Below are the code and all the weights of a small trained network. Each question names an input and a class and asks about switching units off, where a switched-off unit gives its printed mean instead of its output.

import numpy as np


def w(rows, s, z=0):
    codes = np.array(rows[::2]) - 128.0
    scale = np.full(codes.shape[1], s)
    scale[-1] = z or s
    return codes * scale


def norm(h):
    return h / np.sqrt((h * h).mean(-1, keepdims=True) + 1e-5)


def f(y):
    return y / 2 * (1 + np.tanh(0.7978845608 * (y + 0.044715 * y**3)))


def log_softmax(a):
    a = a - a.max(-1, keepdims=True)
    return a - np.log(np.exp(a).sum(-1, keepdims=True))


def net(x, mask):
    res = np.array(x, float).reshape(1, 4) / 4 @ E
    u = 0
    for l in range(4):
        y = f(norm(res) @ A[l][:, :-1].T + A[l][:, -1])
        res = res + np.where(mask[u : u + 9], y, B[l][:, -1]) @ B[l][:, :-1]
        u += 9
    return log_softmax(norm(res)[-1] @ U[:, :-1].T + U[:, -1])


A, B = {}, {}
E = w([
[43,164,254,160,91,67],'x0',
[2,168,28,252,185,126],'x1',
[141,6,136,160,138,125],'x2',
[164,121,177,175,140,253],'x3',
],0.0048)
A[0] = w([
[133,191,84,90,119,162,214],'0.n0',
[167,94,116,103,187,144,219],'0.n1',
[122,112,97,104,101,55,44],'0.n2',
[93,185,114,99,86,125,94],'0.n3',
[115,31,86,130,112,137,81],'0.n4',
[131,42,147,150,149,99,6],'0.n5',
[138,136,156,162,104,244,104],'0.n6',
[163,102,149,105,97,97,94],'0.n7',
[121,123,164,139,159,167,37],'0.n8',
],0.011,0.0021)
B[0] = w([
[155,121,38,181,46,78,200],'0.n0',
[173,139,56,104,149,50,203],'0.n1',
[22,60,66,9,154,211,164],'0.n2',
[126,52,130,112,73,162,167],'0.n3',
[123,181,45,167,43,88,193],'0.n4',
[101,221,125,79,3,199,166],'0.n5',
[71,101,80,37,132,143,253],'0.n6',
[161,224,141,129,172,90,166],'0.n7',
[74,100,117,66,124,103,149],'0.n8',
],0.0065,0.0052)
A[1] = w([
[160,121,159,144,188,254,10],'1.n0',
[217,190,143,92,176,90,116],'1.n1',
[120,101,83,92,161,65,83],'1.n2',
[136,164,73,211,181,83,105],'1.n3',
[179,62,108,160,195,126,128],'1.n4',
[164,81,120,126,73,244,99],'1.n5',
[43,107,185,125,138,123,3],'1.n6',
[153,165,103,140,147,136,71],'1.n7',
[192,173,58,135,9,138,204],'1.n8',
],0.0091,0.0015)
B[1] = w([
[30,207,72,60,173,193,124],'1.n0',
[191,27,144,126,188,143,160],'1.n1',
[134,171,120,48,195,160,168],'1.n2',
[217,13,139,147,210,92,169],'1.n3',
[174,254,97,145,100,128,130],'1.n4',
[50,105,74,63,107,58,154],'1.n5',
[154,154,129,126,132,56,165],'1.n6',
[89,155,212,136,181,157,131],'1.n7',
[137,156,190,153,54,153,254],'1.n8',
],0.0062,0.0078)
A[2] = w([
[49,152,255,168,146,98,102],'2.n0',
[152,118,65,122,148,157,47],'2.n1',
[106,135,212,127,158,113,82],'2.n2',
[156,71,21,71,100,59,229],'2.n3',
[24,149,40,228,155,166,169],'2.n4',
[51,51,186,126,60,75,145],'2.n5',
[49,95,172,94,176,94,253],'2.n6',
[51,92,96,50,172,161,62],'2.n7',
[90,104,100,219,223,70,58],'2.n8',
],0.0087,0.0029)
B[2] = w([
[183,193,23,162,173,68,168],'2.n0',
[229,140,33,163,158,46,145],'2.n1',
[193,127,23,118,164,117,137],'2.n2',
[81,196,167,178,159,164,254],'2.n3',
[115,62,174,52,63,99,209],'2.n4',
[176,170,79,199,73,122,189],'2.n5',
[232,149,62,104,177,254,184],'2.n6',
[63,238,164,68,183,145,170],'2.n7',
[147,59,201,98,138,83,161],'2.n8',
],0.0068,0.0092)
A[3] = w([
[143,118,96,166,148,59,114],'3.n0',
[72,113,48,39,134,196,40],'3.n1',
[163,36,212,100,196,135,125],'3.n2',
[157,173,79,199,182,141,156],'3.n3',
[174,106,67,94,117,195,81],'3.n4',
[163,169,133,43,121,132,229],'3.n5',
[132,49,145,61,114,93,162],'3.n6',
[35,146,103,44,148,176,4],'3.n7',
[113,128,164,163,4,110,127],'3.n8',
],0.011,0.0024)
B[3] = w([
[135,159,144,84,158,152,167],'3.n0',
[140,172,146,112,174,97,230],'3.n1',
[187,1,199,121,130,245,179],'3.n2',
[241,139,142,210,120,197,206],'3.n3',
[124,130,115,170,78,72,188],'3.n4',
[35,77,137,168,170,101,253],'3.n5',
[124,65,146,72,92,72,164],'3.n6',
[85,161,156,99,198,177,231],'3.n7',
[46,95,123,166,40,192,213],'3.n8',
],0.0079,0.007)
U = w([
[233,195,66,190,146,98,254],'0',
[40,186,128,73,230,123,249],'1',
[154,8,174,93,134,101,56],'2',
[62,159,115,165,24,143,53],'3',
[98,138,160,202,162,208,16],'4',
],0.014,0.001)

Each question gives the input, the list of numbers given to net, and the class t.
The units are the neurons (one row each of A and B). Each row of codes is followed by its name. A weight is (code - 128) times the scale printed after its matrix; where a second scale follows, it is the last column's (A, B and U).
mask holds one flag per neuron, layer by layer. A switched-off neuron (its flag False) gives its mean, the last column of its row in B, instead of its output. The means were averaged over made-up inputs and are rounded, as every weight is.
A unit's drop is (log p(t) with every unit on - log p(t) with that unit switched off) / (log p(t) with every unit on - log p(t) with every unit switched off).
The circuit of an input: a set's keep is (log p(t) with only the set's units on - log p(t) with every unit switched off) / (log p(t) with every unit on - log p(t) with every unit switched off). Starting from the 12 units with the biggest drops (on a tie, the unit counted first), units are removed one at a time, each time the one whose removal leaves the highest keep (on an exact tie, the one counted first), for as long as the keep stays at least 0.8.
units of the circuit, in order: the units of the circuit, biggest drop first
top k neurons: the k neurons with the biggest drops, biggest first
top k neurons in layer l: the k neurons of layer l with the biggest drops, biggest first
input [5,-5,3,-4], class 0: top 3 neurons	[0.n6, 0.n1, 2.n4]
input [-1,6,6,3], class 2: units of the circuit, in order	[2.n4]
input [7,-7,-1,5], class 0: top 4 neurons	[2.n0, 2.n4, 0.n1, 2.n2]
input [-4,1,-8,8], class 1: units of the circuit, in order	[0.n6, 3.n1]
input [7,6,6,8], class 1: units of the circuit, in order	[0.n6, 1.n8, 0.n0, 2.n7]
input [4,8,-1,7], class 2: top 4 neurons	[2.n8, 2.n4, 0.n5, 0.n2]
input [3,-2,4,-4], class 1: top 3 neurons	[0.n2, 0.n0, 1.n8]
input [7,-6,-7,-6], class 0: top 4 neurons	[0.n6, 0.n5, 0.n4, 2.n0]
input [-6,8,4,-4], class 2: top 2 neurons	[2.n8, 2.n4]
input [-6,-2,0,6], class 0: top 2 neurons	[0.n1, 0.n2]
input [3,-6,1,-6], class 1: units of the circuit, in order	[0.n2, 2.n4]
input [-8,-7,8,4], class 0: units of the circuit, in order	[0.n1, 1.n4]
input [-5,8,-2,8], class 1: top 2 neurons	[0.n6, 1.n0]
input [3,-6,-3,0], class 2: top 2 neurons	[1.n1, 2.n3]
input [-2,-4,8,-2], class 3: units of the circuit, in order	[0.n5]
input [-1,7,6,7], class 1: top 4 neurons	[0.n6, 0.n0, 2.n7, 0.n7]
input [-4,-7,1,7], class 1: top 2 neurons	[0.n6, 1.n5]
input [-5,4,-8,-6], class 3: top 4 neurons in layer 0	[0.n0, 0.n6, 0.n3, 0.n1]
input [-5,5,-3,-3], class 0: top 2 neurons in layer 0	[0.n5, 0.n0]
input [-5,5,1,-4], class 0: top 2 neurons in layer 0	[0.n6, 0.n0]
input [0,-6,8,-7], class 3: top neuron in layer 1	[1.n8]
input [-4,-1,-5,2], class 3: top 2 neurons in layer 0	[0.n0, 0.n7]
